Here is a tiny trained network, its code and every weight. The questions are about switching its units off for an input and a class, where a switched-off unit gives its printed mean instead of its output.

import numpy as np


def w(rows, s, z=0):
    codes = np.array(rows[::2]) - 128.0
    scale = np.full(codes.shape[1], s)
    scale[-1] = z or s
    return codes * scale


def f(y):
    return y / 2 * (1 + np.tanh(0.7978845608 * (y + 0.044715 * y**3)))


def log_softmax(a):
    a = a - a.max(-1, keepdims=True)
    return a - np.log(np.exp(a).sum(-1, keepdims=True))


def net(x, mask):
    res = np.array(x, float).reshape(1, 5) / 4 @ E
    y = f(res @ A[0][:, :-1].T + A[0][:, -1])
    res = res + np.where(mask, y, B[0][:, -1]) @ B[0][:, :-1]
    return log_softmax(res[-1] @ U[:, :-1].T + U[:, -1])


A, B = {}, {}
E = w([
[76,193,156,149,157,91,79,83,104,198,207],'x0',
[170,86,129,22,232,33,143,32,110,146,99],'x1',
[46,148,254,161,126,142,150,171,215,162,111],'x2',
[81,74,168,38,139,151,227,178,27,156,176],'x3',
[223,187,141,55,134,120,46,176,225,43,207],'x4',
],0.0074)
A[0] = w([
[176,144,140,174,73,197,143,158,143,118,147,122],'neuron 0',
[172,173,110,109,114,107,186,105,155,131,152,52],'neuron 1',
[101,114,70,199,146,195,200,125,105,95,115,251],'neuron 2',
[192,133,69,85,82,157,120,140,89,83,138,252],'neuron 3',
[159,82,125,105,118,75,228,47,99,96,71,252],'neuron 4',
[114,185,95,115,107,104,69,79,66,74,168,97],'neuron 5',
[63,169,166,162,146,131,58,37,144,123,135,170],'neuron 6',
[130,210,188,254,109,173,149,185,129,120,84,218],'neuron 7',
[206,130,112,91,214,63,101,98,106,106,114,157],'neuron 8',
[105,99,105,148,95,120,112,158,175,72,60,250],'neuron 9',
[192,170,102,79,187,62,83,71,104,126,187,169],'neuron 10',
[136,136,126,165,119,210,169,180,55,130,192,201],'neuron 11',
[112,156,130,135,42,185,55,173,155,82,140,242],'neuron 12',
[144,132,77,85,226,74,105,131,130,72,216,163],'neuron 13',
[107,214,111,143,75,99,60,132,130,92,153,193],'neuron 14',
[35,169,205,101,146,203,178,172,64,127,200,238],'neuron 15',
[98,170,174,110,141,85,111,155,119,212,191,220],'neuron 16',
[103,95,198,123,119,136,194,123,177,123,132,239],'neuron 17',
[79,178,151,90,181,95,104,81,82,100,168,98],'neuron 18',
[104,154,194,96,103,239,106,158,142,88,204,221],'neuron 19',
[158,152,147,172,194,86,53,68,190,132,121,96],'neuron 20',
],0.0081,0.003)
B[0] = w([
[135,122,65,125,57,180,97,98,125,67,61,187],'neuron 0',
[122,124,163,81,129,139,58,133,111,104,184,133],'neuron 1',
[149,119,117,85,125,200,181,131,161,147,50,215],'neuron 2',
[137,62,191,139,87,191,154,152,162,158,99,230],'neuron 3',
[181,96,100,153,179,242,151,204,66,169,52,252],'neuron 4',
[86,94,148,109,142,138,193,69,102,101,73,181],'neuron 5',
[86,148,128,191,120,115,96,33,185,192,187,188],'neuron 6',
[105,138,155,134,111,190,2,100,245,108,194,233],'neuron 7',
[177,139,71,63,119,154,118,154,110,67,61,243],'neuron 8',
[138,87,116,174,102,209,78,205,73,174,131,202],'neuron 9',
[140,76,170,81,98,120,65,69,139,45,11,252],'neuron 10',
[102,61,158,135,65,137,184,59,185,67,70,211],'neuron 11',
[167,72,144,196,58,202,67,144,122,98,116,233],'neuron 12',
[189,62,145,95,79,146,71,132,211,85,105,230],'neuron 13',
[65,126,167,114,30,155,116,68,137,123,159,202],'neuron 14',
[200,113,196,58,142,99,209,75,217,112,77,254],'neuron 15',
[171,186,200,63,124,34,165,90,240,129,112,202],'neuron 16',
[135,103,82,90,142,164,162,152,159,194,122,199],'neuron 17',
[152,151,161,91,135,50,125,88,172,65,117,177],'neuron 18',
[214,159,159,124,69,141,130,171,206,87,152,216],'neuron 19',
[21,167,98,159,155,55,185,79,59,93,113,213],'neuron 20',
],0.0063,0.0087)
U = w([
[208,145,186,101,111,132,179,199,175,108,167,85],'0',
[172,53,89,95,76,199,73,154,130,57,101,134],'1',
[93,180,191,95,196,22,169,56,177,156,151,91],'2',
[28,112,114,157,129,66,82,149,83,70,171,37],'3',
[86,74,83,179,164,183,212,163,78,190,93,255],'4',
[88,214,134,233,87,147,95,115,169,163,185,145],'5',
[115,112,138,132,69,126,181,57,128,66,109,65],'6',
[167,155,64,124,255,59,134,111,18,77,74,28],'7',
],0.0072,0.0031)

Each question gives the input, the list of numbers given to net, and the class t.
The units are the neurons (one row each of A and B). Each row of codes is followed by its name. A weight is (code - 128) times the scale printed after its matrix; where a second scale follows, it is the last column's (A, B and U).
mask holds one flag per neuron, in row order. A switched-off neuron (its flag False) gives its mean, the last column of its row in B, instead of its output. The means were averaged over made-up inputs and are rounded, as every weight is.
A unit's drop is (log p(t) with every unit on - log p(t) with that unit switched off) / (log p(t) with every unit on - log p(t) with every unit switched off).
The circuit of an input: a set's keep is (log p(t) with only the set's units on - log p(t) with every unit switched off) / (log p(t) with every unit on - log p(t) with every unit switched off). Starting from the 12 units with the biggest drops (on a tie, the unit counted first), units are removed one at a time, each time the one whose removal leaves the highest keep (on an exact tie, the one counted first), for as long as the keep stays at least 0.8.
units of the circuit, in order: the units of the circuit, biggest drop first
unit that matters most: the unit with the biggest drop
k most important neurons: the k neurons with the biggest drops, biggest first
drop of u: that unit's drop, to one decimal
input [-5,1,2,5,8], class 0: units of the circuit, in order	(neuron 19; neuron 10)
input [5,-6,-4,7,-1], class 6: units of the circuit, in order	(neuron 11; neuron 4)
input [-3,7,1,7,-1], class 4: units of the circuit, in order	(neuron 4; neuron 7)
input [7,5,-4,-7,-2], class 7: units of the circuit, in order	(neuron 20; neuron 7)
input [1,-7,0,8,8], class 0: units of the circuit, in order	(neuron 15)
input [7,1,4,-5,-4], class 2: units of the circuit, in order	(neuron 16; neuron 12)
input [5,-5,-4,1,-1], class 6: units of the circuit, in order	(neuron 11; neuron 4; neuron 9)
input [2,1,0,3,2], class 0: 2 most important neurons	(neuron 20; neuron 6)
input [6,-3,1,6,4], class 0: 2 most important neurons	(neuron 19; neuron 20)
input [5,2,-3,-8,1], class 6: 2 most important neurons	(neuron 10; neuron 14)
input [8,-7,2,-1,3], class 5: drop of neuron 9	0.0
input [4,8,-1,1,-6], class 7: drop of neuron 4	0.1
input [5,-2,4,-1,0], class 5: drop of neuron 7	0.2
input [2,4,1,-8,-8], class 5: unit that matters most	neuron 6
